Here is a tiny trained network, its code and every weight. The questions are about switching its units off for an input and a target symbol, where a switched-off unit gives its printed mean instead of its output.

import numpy as np


def w(rows, s, z=0):
    codes = np.array(rows[::2]) - 128.0
    scale = np.full(codes.shape[1], s)
    scale[-1] = z or s
    return codes * scale


def norm(h):
    return h / np.sqrt((h * h).mean(-1, keepdims=True) + 1e-5)


def f(y):
    return y / 2 * (1 + np.tanh(0.7978845608 * (y + 0.044715 * y**3)))


def softmax(a):
    e = np.exp(a - a.max(-1, keepdims=True))
    return e / e.sum(-1, keepdims=True)


def log_softmax(a):
    a = a - a.max(-1, keepdims=True)
    return a - np.log(np.exp(a).sum(-1, keepdims=True))


def net(x, mask):
    ids = ['Πδηθξω'.index(c) for c in x.split()]
    T = len(ids)
    res = E[ids] + P[:T]
    r = norm(res)
    for j in range(2):
        rows = slice(4 * j, 4 * j + 4)
        q, k, v = (r @ M[0][rows].T for M in (Q, K, V))
        z = softmax(np.where(np.tri(T) > 0, q @ k.T / 4**0.5, -1e9)) @ v
        o = O[0][rows]
        res = res + np.where(mask[j], z, o[:, -1]) @ o[:, :-1]
    y = f(norm(res) @ A[0][:, :-1].T + A[0][:, -1])
    res = res + np.where(mask[2:10], y, B[0][:, -1]) @ B[0][:, :-1]
    return log_softmax(norm(res)[-1] @ U[:, :-1].T + U[:, -1])


Q, K, V, O, A, B = {}, {}, {}, {}, {}, {}
E = w([
[163,14,88],'Π',
[9,121,124],'δ',
[47,181,46],'η',
[168,19,90],'θ',
[145,218,175],'ξ',
[152,145,37],'ω',
],0.015)
P = w([
[124,135,18],'0',
[128,194,75],'1',
[139,154,105],'2',
[132,143,128],'3',
[140,137,151],'4',
[131,117,156],'5',
[123,97,161],'6',
[116,81,165],'7',
[124,75,192],'8',
[98,45,181],'9',
[84,14,200],'10',
[98,3,167],'11',
],0.0058)
Q[0] = w([
[113,71,60],'head 1',
[128,167,193],'head 1',
[135,116,184],'head 1',
[229,187,244],'head 1',
[89,182,152],'head 2',
[67,118,120],'head 2',
[55,9,113],'head 2',
[39,162,70],'head 2',
],0.012)
K[0] = w([
[5,47,178],'head 1',
[178,134,39],'head 1',
[199,101,103],'head 1',
[206,181,46],'head 1',
[155,154,119],'head 2',
[131,188,69],'head 2',
[158,170,90],'head 2',
[161,113,125],'head 2',
],0.013)
V[0] = w([
[167,147,115],'head 1',
[247,70,132],'head 1',
[107,86,89],'head 1',
[116,145,164],'head 1',
[220,144,66],'head 2',
[63,152,132],'head 2',
[98,160,104],'head 2',
[132,159,60],'head 2',
],0.014)
O[0] = w([
[181,136,77,85],'head 1',
[106,181,50,2],'head 1',
[192,176,154,208],'head 1',
[81,53,90,102],'head 1',
[191,246,77,253],'head 2',
[131,108,140,110],'head 2',
[153,123,118,166],'head 2',
[236,237,151,252],'head 2',
],0.011,0.0079)
A[0] = w([
[123,181,8,216],'neuron 1',
[61,183,193,254],'neuron 2',
[153,34,128,127],'neuron 3',
[160,177,120,198],'neuron 4',
[103,74,134,82],'neuron 5',
[110,85,129,30],'neuron 6',
[186,147,132,136],'neuron 7',
[128,57,35,40],'neuron 8',
],0.016,0.0049)
B[0] = w([
[108,34,58,219],'neuron 1',
[37,246,19,170],'neuron 2',
[155,119,12,144],'neuron 3',
[73,89,162,250],'neuron 4',
[159,82,137,122],'neuron 5',
[174,96,150,119],'neuron 6',
[136,49,211,231],'neuron 7',
[129,120,160,121],'neuron 8',
],0.011)
U = w([
[222,191,123,165],'Π',
[106,126,191,3],'δ',
[147,142,255,185],'η',
[124,127,94,144],'θ',
[112,128,119,147],'ξ',
[50,61,155,94],'ω',
],0.013,0.0042)

Each question gives the input, a string of symbols that net reads in full, and the target symbol t.
The units are the heads (4 rows each of Q, K, V and O) and the neurons (one row each of A and B). Each row of codes is followed by its name. A weight is (code - 128) times the scale printed after its matrix; where a second scale follows, it is the last column's (O, A, B and U).
mask holds one flag per unit, heads first, then neurons. A switched-off unit (its flag False) gives its mean, the last column of its rows in O or B, instead of its output. The means were averaged over made-up inputs and are rounded, as every weight is.
A unit's drop is (log p(t) with every unit on - log p(t) with that unit switched off) / (log p(t) with every unit on - log p(t) with every unit switched off).
The circuit of an input: a set's keep is (log p(t) with only the set's units on - log p(t) with every unit switched off) / (log p(t) with every unit on - log p(t) with every unit switched off). Starting from all 10 units, units are removed one at a time, each time the one whose removal leaves the highest keep (on an exact tie, the one counted first), for as long as the keep stays at least 0.8.
circuit, biggest first: the units of the circuit, biggest drop first
most important unit: the unit with the biggest drop
top k neurons: the k neurons with the biggest drops, biggest first
heads that matter: for each layer, one digit per head in row order, 1 if its drop is at least 0.15 and else 0, layers parted by /
drop of u: that unit's drop, to one decimal
input δ θ ω η, target η: most important unit -> head 1
input θ ξ ω η η θ Π θ η, target θ: heads that matter -> 10
input η Π ω ω ω η ω ω θ ω η, target Π: heads that matter -> 01
input θ θ ξ, target θ: circuit, biggest first -> (head 1; head 2; neuron 1)
input Π ω ξ θ ξ η, target ω: circuit, biggest first -> (neuron 1; neuron 4)
input Π ω Π θ θ Π ξ ω θ θ, target θ: circuit, biggest first -> (head 1; neuron 1)
input θ θ Π, target θ: heads that matter -> 11
input ξ Π θ θ θ ξ, target θ: heads that matter -> 11
input θ θ ξ ξ ω, target ω: heads that matter -> 00
input Π η θ ξ θ, target ω: heads that matter -> 11
input θ Π η ω ξ ω, target ω: heads that matter -> 10
input ω Π θ Π, target θ: top 2 neurons -> (neuron 1; neuron 4)
input ξ ξ θ, target ω: drop of neuron 8 -> 0.0
input η η ω ω ω ω ω θ ω θ, target Π: drop of head 2 -> 1.0
input ω ξ η ξ Π η Π ξ Π, target ω: most important unit -> head 1
input θ ω ω θ ξ θ θ ω, target θ: drop of head 1 -> 0.6
